Each row has a hidden stage along a path, written after it and counted from one end. A new block has a new path.
[ 124 -127  145  -81 -168 -227  295 -207 -141 -256  -43  -61  134  -61
   69 -177  -86  143  -43  -87   27  -94  114  -87 -243  -11 -129   46
  -87 -351   -8 -115 -109  131   57   30 -245   82  -52  -72   26 -227
  -14  -30 -138  -67 -266 -113  292 -131  103] => 16
[ -84  302   14  -54  -99   19 -288  250   30    5  -75  -29  -66   32
 -139  225  117 -296 -134   17  -36   22   13   68  -45  223   57 -215
 -102   92    6  128  375 -269  172  120 -149  142  221   60 -146  184
   92  139  104  353   74   83 -189   63 -246] => 6
[-155   76  -15  -54 -223 -352  168  -90 -271 -104 -220   51  -71  -45
  159 -174   70  200   54  -30  -44  -78  234   31   32   41   70  199
   83   40 -145 -231  -12  169 -261  -34 -306 -104  -15  -59 -177  -27
  -97  -77 -121 -125  -63 -241   64   78  -96] => 3
[  98   75  -76  282  383   94  554 -137  -73  345  156  192  -22  291
  -53  286  -31  -82 -123  242  212 -233 -154  470  176  208 -465 -104
   27   83    2  285  -63  283  -93  385  149   43 -270   91  196 -161
   27   29 -292 -299  249  126   85   13  112] => 21
[-203  190 -233  202  -23    9 -239   -7   -1  -71 -204   81  -81  135
  101   13   23 -197  225  -79   38   73 -106  -30  170   93 -139  124
  195   36   45   80 -107 -100  191 -246  210  115 -142  -49  -91  191
  192  -67  -59   80  210  108 -126  110 -222] => 21
[ 123  -86  -60  185  438  206  423 -135 -182  107  167   61  -43  280
   14  189  -48  -55 -231  184  109 -144 -124  320  244  327 -254 -440
  -32  170  198  181 -132  155  291  432  -42  193 -156   49  100 -148
  -58  184 -453 -190   65  193  166 -170   53] => 18
[-238  148  -40  -86 -180 -289   42  -60 -254 -103 -243   44 -154   30
  143 -153  128  138   31    5  -27  -37  154   21   30   18  170  170
   87   25 -208 -254   65   40 -206  -18 -307  -72   42 -101 -181  -43
 -103 -154 -113   -4 -126 -221   61   44 -164] => 4
[ 137   18  -45  -14 -236 -265  115  -69   13  -28 -240 -203  155 -128
  227 -337   40  124  134 -165   28   69  134  -89  -72   -1  -92  181
    0 -109   79  -68 -335  126  -72 -126 -184   29 -190 -105 -212  113
  -67  -67  -16 -145  -19  -78  293   64  -23] => 11
[ -15  107 -290  255 -150  -21 -148  -61   24  -12 -363   -3   24  -47
  282 -148   92  -91   94 -160  -67  -12   15  -19   90  101 -197   43
   68   11  116   87 -195   63   63  -83  -45  -69 -113 -144 -193  117
   56  -37   94   19   86  -46  -54   37 -158] => 2
[  70  -27 -270  -12 -239   14   -7 -198 -198    4  -94  -47 -190  173
  248  -93   56  139  -77 -226 -113  -63   60 -157  245  103 -170  190
  -17  -12   28 -152 -130   36   28  -51 -104  117  -57 -147 -193   -2
   -2   33 -130   61  -15  -23  101  108 -128] => 11
[-229  175  -50  149  -41   52 -216  167   64  -39  -23   16  -49   97
 -119  232    4 -270  103   30   19    4  -81    9   73   90 -138  -27
   35  -64  104  224   51 -228  307  -76  119  165  -30   12  -86  157
  247  -11   16  311  143   97 -180   93 -187] => 31
[ -72 -112  142   45  346   93  137  -61 -318 -304    4   62  -25  124
  -57  273  -99  -36 -189  247  187  -64    2  162  -23  281  -10 -476
   24   44   56 -156  107  -95  480  299 -235  242 -117  -16  165 -210
   -4  101 -449   81 -324  215  161 -388 -116] => 32
[  12    0  -39  -92 -225  137  110  303  150  248  200 -229  163   15
 -339  195 -131  -56 -188   44  -45 -316  -83   -5   71   96 -123  -22
 -162 -117  554  228  -81  -62 -142   42  155  106  304  189   74  213
  172  152  -15  111   29  -31  -73  211  130] => 20
[  82   31  -52 -130 -308  136  151   68  148  249  341 -128  153   10
 -326  170  -91  -26 -231 -154  -45 -334 -111    9   21  104 -162   13
 -282 -146  546  360  -67  -10 -152   48  253   76  310  134  -15  196
  195  190   56  109  142  -16  -92  236  247] => 14
[-180  167 -136  164  -50   76 -231  -46  161  -44  -73   80    2   54
   -1  137  116 -313   79 -122   81    1 -159   -3   24    7 -155   37
  -12 -215   41  319   54 -180  305  -97  178  112  -46 -130 -158   44
  197  -79  151  346  121  110 -134   72  -84] => 20
[ -64   12   77   97   77   37 -120 -164 -329 -254 -193  197  -69  155
  -94  496 -155  -50 -177  188  133 -163   59  102 -116  273 -202 -105
  129 -121 -267 -232  536  -72  206  124 -177  125  -87    4  240 -223
  179   56 -167  254 -296  260 -140 -171 -273] => 27
[-221   86 -135  147  -15  -46 -185   17   50  -98 -229  -41   25    5
  129  -60   76 -139  189  -41   81   75  -60  -41  108    5  -18   51
  138  -80   88   80 -175 -108  240 -181   37   96 -145 -126 -189  114
   79 -125  -22  148   15   54   21   39 -162] => 21
[-324 -112 -237 -159 -142  110  274 -230  -75   19  166  -25  254   23
 -415    8 -161  216  -17  -99  164 -401 -165   78  155  218  253   39
  -67   71  892  201 -369  133 -252 -210  440 -122  209   42   38  360
  138   23 -327 -222  187   55 -199   86  485] => 33
[  29 -121  -76   73   45  209  -42 -117 -351 -368   33  105 -171   78
  203   67  -84   16 -272  -77  -84 -127  -10  -58   48  217 -137 -414
  -55   49  187 -214  -77 -116  450  206 -146  187   74  -97   88 -229
   68  177 -297  132 -383   -7  143 -379 -171] => 2
[  74 -155   88  -30  136   66   56 -257 -342 -370  -72  116   -4   98
  -39  345  -97  -13 -222   46  172  -91  119   36  -72  321 -153 -244
  -17  -89  -83 -212  332  -50  432  180 -245  246 -149  -81  127 -237
   45  173 -302  196 -271  317   69 -294  -91] => 25
[-254   13  115  188  311   18  234 -308 -360 -324  298  419 -152  209
  -46  288 -145  -47   13   82  188 -106 -119  257   46  166 -199 -231
  110   45  -34   89   -5   11  387  103  211  166 -206   13  159 -237
  217   38 -413  -45    7  123   10 -228  -15] => 24
[-149  124  -64 -122  -55  -17   50 -180   97  -66   29   19  -16  151
 -198  108  220 -264   37 -165  124   41   -4    2   40  114   -3  105
 -197 -217   -7  355  174 -137  323   10  -16  173  -51 -182 -296   59
   33  -56   12  344  339  173  -91   99  158] => 25
[-163  168  147  -14 -167  -30  -19  280  196  124  169  -85  143  -56
 -306  205  -50 -192  -68   86   11 -195 -111   81 -122  -37  -47  -44
 -105 -237  235  330   98 -144  -39   33  110   67  268  151    2   97
  209   10  142  244  -18  -87 -107  172   17] => 18
[-162  111  -99  170  -89 -148   -3   25  115 -112 -204  -65  110  -24
   73 -205   18 -123  326  -66   85   91  -53  -55  -49  -49 -126  159
   84 -166  150  142 -378  -34  159 -237  107   49 -225 -100 -107  160
  135 -199  -29  -25  142  -44   78   22  -22] => 32
[  71  -70   19   30  -41   40   27 -160 -366 -285   54  172 -121   12
  155  183  -71   73 -252  -77   -4 -139   97   26  -27  210 -190 -248
  -54   56    5 -218  119  -28  242  173 -172  141  -11  -51   49 -213
   72  211 -198  104 -293   28   91 -237 -154] => 5
[  25  -61   25   67   91  175  -20 -164 -337 -362  219  147 -183  130
  144  109 -124    3 -220  -85  -25  -59  -88   -4   -7  195 -157 -427
  -64   44  146 -106  -90 -157  513  173  -22  264    9  -48   85 -207
  144  182 -314  120 -296   59  175 -345 -156] => 9
[ -82  -94  187  201  321  -27  300 -240 -344 -268  213  323   15   62
  -21  331 -180    4  -89  142  189 -152   -2  306   10  245 -228 -361
   91   84   23   58   65  131  330  203   32  142 -209   83  163 -235
  128  192 -378 -112  -87  168   36 -226  -14] => 21
[-315  154  184   87  -51 -158 -220   44 -272 -221  -68  150 -127    1
   84  151 -132   71  -16  174   44  -99  -51   59 -128  -67   50  -36
  245  -98 -221 -283  155 -143  -12  -47  -58   40   74   52  125 -175
  178 -140  -99  148 -499 -126   59  -85 -402] => 14
[-278  227  122 -126 -115   -3 -139  401   -6   48  105  -82  -48  -28
 -268  212   52 -169 -192  146  -94 -142    7  114   18  134  233 -288
 -115  100  226  144  240 -253   29  179 -151   69  428  151 -120  165
   70  113   14  310  -70 -126 -167   82 -151] => 3
[ -74  -30 -225  137 -118  -69    3 -198  -55  -71 -100   11  -20   23
  275 -169   62   38  164 -238   17   24    3  -94  233   13 -157  171
   86  -30  137   56 -355   70  159 -206   89   90 -224 -162 -262   77
   45  -33  -93  -20  110    6  103  105  -54] => 17
[ 147  -50  122  -38  -12  -20  123 -270 -312 -371  148  140  -42   55
   64   58 -133   44 -168 -138   31  -50   41   -3 -166  212 -176 -251
 -101  -54   20 -113   40  -12  339  121  -98  217  -38  -18   87 -187
  104  192 -257    7 -184   87  171 -264  -39] => 11
[-613  307   85  -20  -90  -23 -119  143   10   58  239  169 -148  201
 -453  394    3 -213   25  167   17 -213 -179  168   70  -12  146   83
   24 -137   36  354  325 -246  -25  -44  238   18  307  117  -53   93
  296 -145   26  394  149  -78 -399  260  -50] => 25
[-166   -6  126 -147 -147    0   68  261   42  197  122 -218  165  -22
 -406  298  -60  -14 -270  190  -69 -317   35  115   87  181  176 -202
 -139  -66  383  249  262  -37 -103  180 -176   35  410  203 -103  160
   38  189  -13  242  -64  -14 -217  240   54] => 17
[-172  -38   85   29  150   -5   21 -189 -388 -423  -62  176 -123  217
  -73  197 -152  -29 -100  138   17  -82   10   47  -38  267    4 -265
  103  -55 -102 -174  274  -56  372   98 -193  177   31   19  167 -212
  106   72 -378   98 -216  120  -68 -245 -154] => 22
[ -26  115   25  159  -84 -173  -74  138  116  -97 -268 -126  212 -106
    8  -51  -87 -134  280   23  121   95   38  -22 -141   43 -204  107
  129 -134  109   68 -213  -37  131 -213   31   88 -256   11  -19  215
  174  -91   16  -10   78   87   74   35 -128] => 27
[-147   22  -32   23  -97 -223  -30 -173  -91 -113 -181  -36   55 -122
  204 -121  160   66   86 -138   64   68  139   39   85   78  122  -15
   22   35   28   61  -96   44  145  -61 -233    4 -162 -176 -426   88
  -95  -13  -12   89    5   17   75   59  -79] => 9
[  47  169  -81  319  367  231   55  120 -198  122  -38   97 -154  275
   53  252 -113 -138 -240  326   -6 -132 -194  360   86  343 -246 -525
   97  285   75   31   39   -5  148  418  -59   82    0  150  261  -74
   88  126 -297 -119  -96   91    3 -215 -289] => 6
[-152  -52   17   61  -66  -73 -103   97 -314 -145 -206  -70 -118  110
   97   80 -151  144 -100  196 -132 -136   78  -56  121  118   24  -89
  206  -16  -38 -333   96  -21   42   19 -304   95  108   75   59  -91
   42   30 -247   77 -398  -78   12  -11 -356] => 17
[-360  -80   78   18  155   13  -18 -238 -462 -464   80  257 -221  199
   -9  225 -106   44  -88   90   47 -103  -17   38   99  168  100 -240
  133  -11  -66 -191  177 -117  423   42  -95  185   23  -50   56 -252
  112   31 -412  184 -291   68  -39 -234 -168] => 22
[-257  233  -68  -33 -139 -208 -169  -21 -159  -24 -237   10 -175  110
  143 -100   91   57  104   10   23   40    8  -19   76  -23  142  235
  193    1 -230 -220   40  -74 -142 -140 -107   28   -2  -70 -149   49
   -1 -212  -84   64 -109  -92   65  125 -304] => 13
[-232  179   -2  -32   21  -16 -196  134    7  -74 -149  -44  -33  137
 -214  222   84 -281   17   92   24   47   22   36   84  227  108 -103
   16   -9  -11  157  332 -207  294    9 -144  181   86   22 -162  171
   74   45  -51  331  164  185 -229  103 -168] => 23
[-266  162   30  -90 -112 -129  -22 -147 -260 -280   53  199 -233   47
  148  -83   92   56  -28  -95   74  -34  -41   -7 -112 -104   89   53
    3  -98 -169 -222  -27 -159   46   -6  -34   52   50 -170  -45 -217
   48 -198 -127  133 -300 -211  203 -180 -128] => 5
[ 108  104 -152  423  242  274  134  -17 -191   31  159  229 -165  247
  140  182 -198 -115 -165  106  -63 -184 -249  268   79  252 -510 -415
   47  198  213  138 -224   53  207  285  219   84  -73  123  300 -120
  253  159 -262 -191    6    4   13 -220 -164] => 5
[  62   86 -208  165 -125   36  -14  -43  171  -20 -114  -31   88   44
   35  -24   50 -230  172 -201   76   41  -58  -83   -2   64 -357  155
  -67 -178  181  253 -228  -53  251 -146  184  139 -231 -119  -96  151
  181  -33   51   95  288  113    0   54   38] => 32
[-193   25  -87  116  -24 -146 -141 -160 -109 -116 -208   23   28  -53
  203  -24   92   12  125 -101   67   63   77   29  194  120   70   -9
  149   82   32   44  -63   30  203 -136  -96   54 -178 -116 -340  125
  -11   18  -66   84   35  111  -24   97 -183] => 15
[-132   17  -94 -260 -221   65  188 -229   39  137  264  -44  260  -75
 -349   47  -41  150 -167 -204  187 -343 -148  117    3  146  217   21
 -204   -6  675  276 -166   68 -298  -72  353  -82  266   17  -82  284
   85   63  -77  -62  108   66  -66  135  417] => 12
[ -63  145   19  111  373  186   71 -117 -277  -90  190  196 -231  311
   12  211  -38 -124 -204  141   87  -28 -202  273   95  292  -67 -476
   21  221    7   47   56 -105  370  333   24  225  -15   45  116 -129
   66  105 -396   -7  -56  163   95 -252 -183] => 11
[-248  206  130    2 -180    3  -86  229  109   50  414   14  -49  -45
 -143  135    8 -150  -36  -72  -40  -99 -152   57   -7  -97  -32 -116
 -145  -83  278  365 -124 -257  143    8  231  132  220   81 -170  108
  250   31  108  297   15 -164  -12  137  -50] => 10
[-312  153   43  162   15   11 -285  370   42  -80  -19  -61  -10   -4
  -55  136  -81 -214  123  147  -17   17 -104   11   98   30    6 -176
  165   31  219  113  -98 -259  283 -118  101  177   72  118  -41  193
  228   11  -51  223  -66   -3  -81   62 -308] => 21
[ 138   98  -20  160 -187    4 -122   91  124   43  -14  -86  116  -50
   -3  115  -36 -190  -39 -120 -107  -34   14    4  -36  169 -294 -132
 -109  -76  194  321   26  -40  220   21  -25  117   12   65 -155  167
  189  207  164  183  154   76 -121  139 -113] => 11
[ 140   58 -180  282  451  175  643   50  -11  694   28 -123  -81  486
  -87  183   34  -39 -295  468  -41 -290 -166  530  412  323 -304 -285
  -23  169   97  390  -54  367 -208  667 -214  -17  -49  168   70  -93
 -190   46 -358 -328  275   29   40  158   64] => 16
[  11   13  -17   20 -262 -307  189 -146 -100  -30  -97  -54   61  -73
  202 -256  -13  206  138 -147   -6  -35  122  -44  -11  -53 -124  267
   51 -111   13  -67 -299  188 -177 -149  -90  -23 -157  -60 -174   27
    2  -84  -56 -174  -15 -169  209  133  -14] => 12
[ 104  -16 -244  -78 -215  -26  -45  -83 -189  -34 -305 -202 -132  169
  193 -170   73  107 -106 -116 -168   -2  135 -170  170  213  -11   54
  -30   17   22 -222  -18   16   52   23 -376  104   29 -122 -204   59
 -108   49 -153   65  -56   -5   79   51 -171] => 9
[  80  175  -67  241 -160  -84 -227   34   64  -17 -172   18  111 -123
  169   39  -37 -136  120 -141   17   48    8   25  -63  112 -295   -1
   78   27   79  136  -82  -16  111 -146   90   54 -169   19 -120  203
  209   96  155   48  107   94  -49   98 -239] => 10
[ -66  -34   45  228  272  154   28 -256 -283 -301  118  313  -71  144
   38  327 -151 -107 -149   63  141 -135 -143  179  -23  219 -250 -367
   76  -22    6   25  122  -35  440  166  107  181 -112   -1  213 -267
  201  129 -282   75 -200  201   -3 -295 -123] => 19
[ -50   34 -330 -291 -174  172  131 -340   44  194 -125  -67  286  123
 -485  136  -11   43 -226 -135  202 -392 -142   98   42  380  232  128
 -157  -35  567  193  201  149 -407  -66  246 -128  315   -1   55  333
   19   59 -114  -71  262  285 -323  170  446] => 19
[ -94   15  -89 -115 -153  -84   81 -126 -114 -101   22  -32 -135   88
  190 -210   92  100   26 -164   64  -10  -35 -149   76 -136  -14  228
   -7 -184   -7 -175 -282  -74   40  -90    3  153  -54 -187 -121 -113
  -25 -184 -169   54 -187 -137  342  -18  -37] => 16
[ -85  139  -35    4  -55 -163 -125 -144 -132 -124 -164   96  -11  -49
   81  112  180 -105    7 -144   59   92  183  105   90  279   63 -103
  -19  191  -84  105  262  -12  222   11 -224   72 -104  -87 -383  155
  -36  171   10  171  214  182 -150   87 -150] => 7
[  33  -19  -22   37  -78 -198    8 -164   35  -71 -297 -127  202 -107
  102  -78  128  -52   55 -114   56   63  162   14   13  166   12  -30
  -27 -103   21  166   48  109  197  -14 -308   43 -156 -127 -355   98
 -102   59   42   95   95  141    7   91  -17] => 15
